Below is a small trained network, with its code and all its weights. Each question gives an input and a class and asks what happens when units are switched off, that is, made to give their printed mean instead of their output.

import numpy as np


def w(rows, s, z=0):
    codes = np.array(rows[::2]) - 128.0
    scale = np.full(codes.shape[1], s)
    scale[-1] = z or s
    return codes * scale


def norm(h):
    return h / np.sqrt((h * h).mean(-1, keepdims=True) + 1e-5)


def f(y):
    return y / 2 * (1 + np.tanh(0.7978845608 * (y + 0.044715 * y**3)))


def log_softmax(a):
    a = a - a.max(-1, keepdims=True)
    return a - np.log(np.exp(a).sum(-1, keepdims=True))


def net(x, mask):
    res = np.array(x, float).reshape(1, 2) / 4 @ E
    u = 0
    for l in range(4):
        y = f(norm(res) @ A[l][:, :-1].T + A[l][:, -1])
        res = res + np.where(mask[u : u + 7], y, B[l][:, -1]) @ B[l][:, :-1]
        u += 7
    return log_softmax(norm(res)[-1] @ U[:, :-1].T + U[:, -1])


A, B = {}, {}
E = w([
[123,121,91,140,252,160],'x0',
[66,121,88,120,121,51],'x1',
],0.0032)
A[0] = w([
[169,130,145,134,111,161,56],'L0N1',
[133,129,142,107,117,155,8],'L0N2',
[16,125,44,134,140,3,120],'L0N3',
[99,133,134,121,43,61,128],'L0N4',
[44,119,66,151,122,39,224],'L0N5',
[56,133,70,106,132,36,137],'L0N6',
[106,98,100,150,189,132,88],'L0N7',
],0.0061,0.0016)
B[0] = w([
[62,138,171,115,149,90,138],'L0N1',
[79,107,143,131,151,96,119],'L0N2',
[3,160,250,222,13,63,253],'L0N3',
[106,175,68,142,20,60,184],'L0N4',
[91,162,217,166,128,161,221],'L0N5',
[91,151,205,146,128,150,207],'L0N6',
[165,183,75,148,67,141,165],'L0N7',
],0.0048,0.0063)
A[1] = w([
[145,109,134,108,8,66,124],'L1N1',
[175,92,60,112,104,98,3],'L1N2',
[136,168,50,154,118,147,65],'L1N3',
[64,107,18,142,136,28,84],'L1N4',
[167,83,3,59,178,101,84],'L1N5',
[149,116,111,101,19,82,87],'L1N6',
[150,98,86,73,126,78,27],'L1N7',
],0.0055,0.0036)
B[1] = w([
[19,208,137,253,23,111,254],'L1N1',
[133,105,132,174,172,172,98],'L1N2',
[129,156,85,127,132,163,114],'L1N3',
[74,82,203,133,190,83,114],'L1N4',
[158,232,39,245,75,252,141],'L1N5',
[72,111,134,213,155,103,195],'L1N6',
[148,84,103,154,169,164,92],'L1N7',
],0.0042,0.0035)
A[2] = w([
[159,40,57,158,198,123,102],'L2N1',
[207,82,68,119,175,163,38],'L2N2',
[145,84,102,48,31,79,4],'L2N3',
[186,53,185,62,130,192,155],'L2N4',
[111,105,95,119,106,142,113],'L2N5',
[176,173,2,173,148,192,64],'L2N6',
[138,174,123,121,122,125,110],'L2N7',
],0.0044,0.0029)
B[2] = w([
[102,149,174,136,3,94,48],'L2N1',
[75,129,133,159,48,83,137],'L2N2',
[150,165,130,137,101,162,1],'L2N3',
[95,100,100,80,168,53,210],'L2N4',
[109,116,56,131,159,127,78],'L2N5',
[152,199,35,110,13,190,245],'L2N6',
[115,124,108,130,129,122,142],'L2N7',
],0.0041,0.00097)
A[3] = w([
[5,128,140,215,27,55,171],'L3N1',
[132,133,10,176,34,103,205],'L3N2',
[137,101,135,90,77,97,105],'L3N3',
[116,83,100,78,185,56,173],'L3N4',
[66,161,146,209,209,149,42],'L3N5',
[234,181,1,134,60,200,7],'L3N6',
[204,135,60,166,93,205,132],'L3N7',
],0.0056,0.0019)
B[3] = w([
[2,217,211,190,101,98,247],'L3N1',
[141,113,167,97,193,186,166],'L3N2',
[98,121,129,161,195,159,128],'L3N3',
[139,112,197,87,166,139,130],'L3N4',
[84,169,140,155,24,113,143],'L3N5',
[158,190,66,38,89,229,159],'L3N6',
[110,193,99,60,75,174,144],'L3N7',
],0.0062,0.012)
U = w([
[233,14,239,11,252,30,217],'0',
[251,27,9,213,95,9,3],'1',
[237,242,8,19,37,255,228],'2',
[247,23,6,206,89,2,3],'3',
[9,238,247,237,18,25,252],'4',
[247,42,17,206,103,9,3],'5',
],0.0077,0.0071)

Each question gives the input, the list of numbers given to net, and the class t.
The units are the neurons (one row each of A and B). Each row of codes is followed by its name. A weight is (code - 128) times the scale printed after its matrix; where a second scale follows, it is the last column's (A, B and U).
mask holds one flag per neuron, layer by layer. A switched-off neuron (its flag False) gives its mean, the last column of its row in B, instead of its output. The means were averaged over made-up inputs and are rounded, as every weight is.
A unit's drop is (log p(t) with every unit on - log p(t) with that unit switched off) / (log p(t) with every unit on - log p(t) with every unit switched off).
unit that matters most: the unit with the biggest drop
top k neurons: the k neurons with the biggest drops, biggest first
top k neurons in layer l: the k neurons of layer l with the biggest drops, biggest first
drop when u is switched off: that unit's drop, to one decimal
input [-3,-8], class 0: top 2 neurons : [L0N4, L0N3]
input [5,-2], class 2: unit that matters most : L0N3
input [0,-8], class 0: top 2 neurons : [L0N3, L3N1]
input [2,-6], class 0: top 2 neurons : [L0N3, L1N1]
input [2,-2], class 2: top 2 neurons : [L0N3, L0N5]
input [-2,-7], class 0: top 4 neurons : [L0N4, L0N3, L3N1, L1N1]
input [1,-5], class 0: top 2 neurons : [L0N3, L1N1]
input [0,-4], class 0: top 4 neurons : [L0N4, L0N3, L1N1, L3N1]
input [-1,-7], class 0: top 3 neurons : [L0N3, L0N4, L3N1]
input [-1,-4], class 0: top 4 neurons : [L0N4, L0N3, L1N1, L3N1]
input [1,0], class 2: top 2 neurons : [L0N3, L0N4]
input [3,-7], class 0: drop when L2N4 is switched off : 0.8
input [8,-3], class 2: drop when L1N6 is switched off : 0.0
input [3,-1], class 2: drop when L0N3 is switched off : 1.2
input [3,-6], class 2: top neuron in layer 2 : [L2N6]
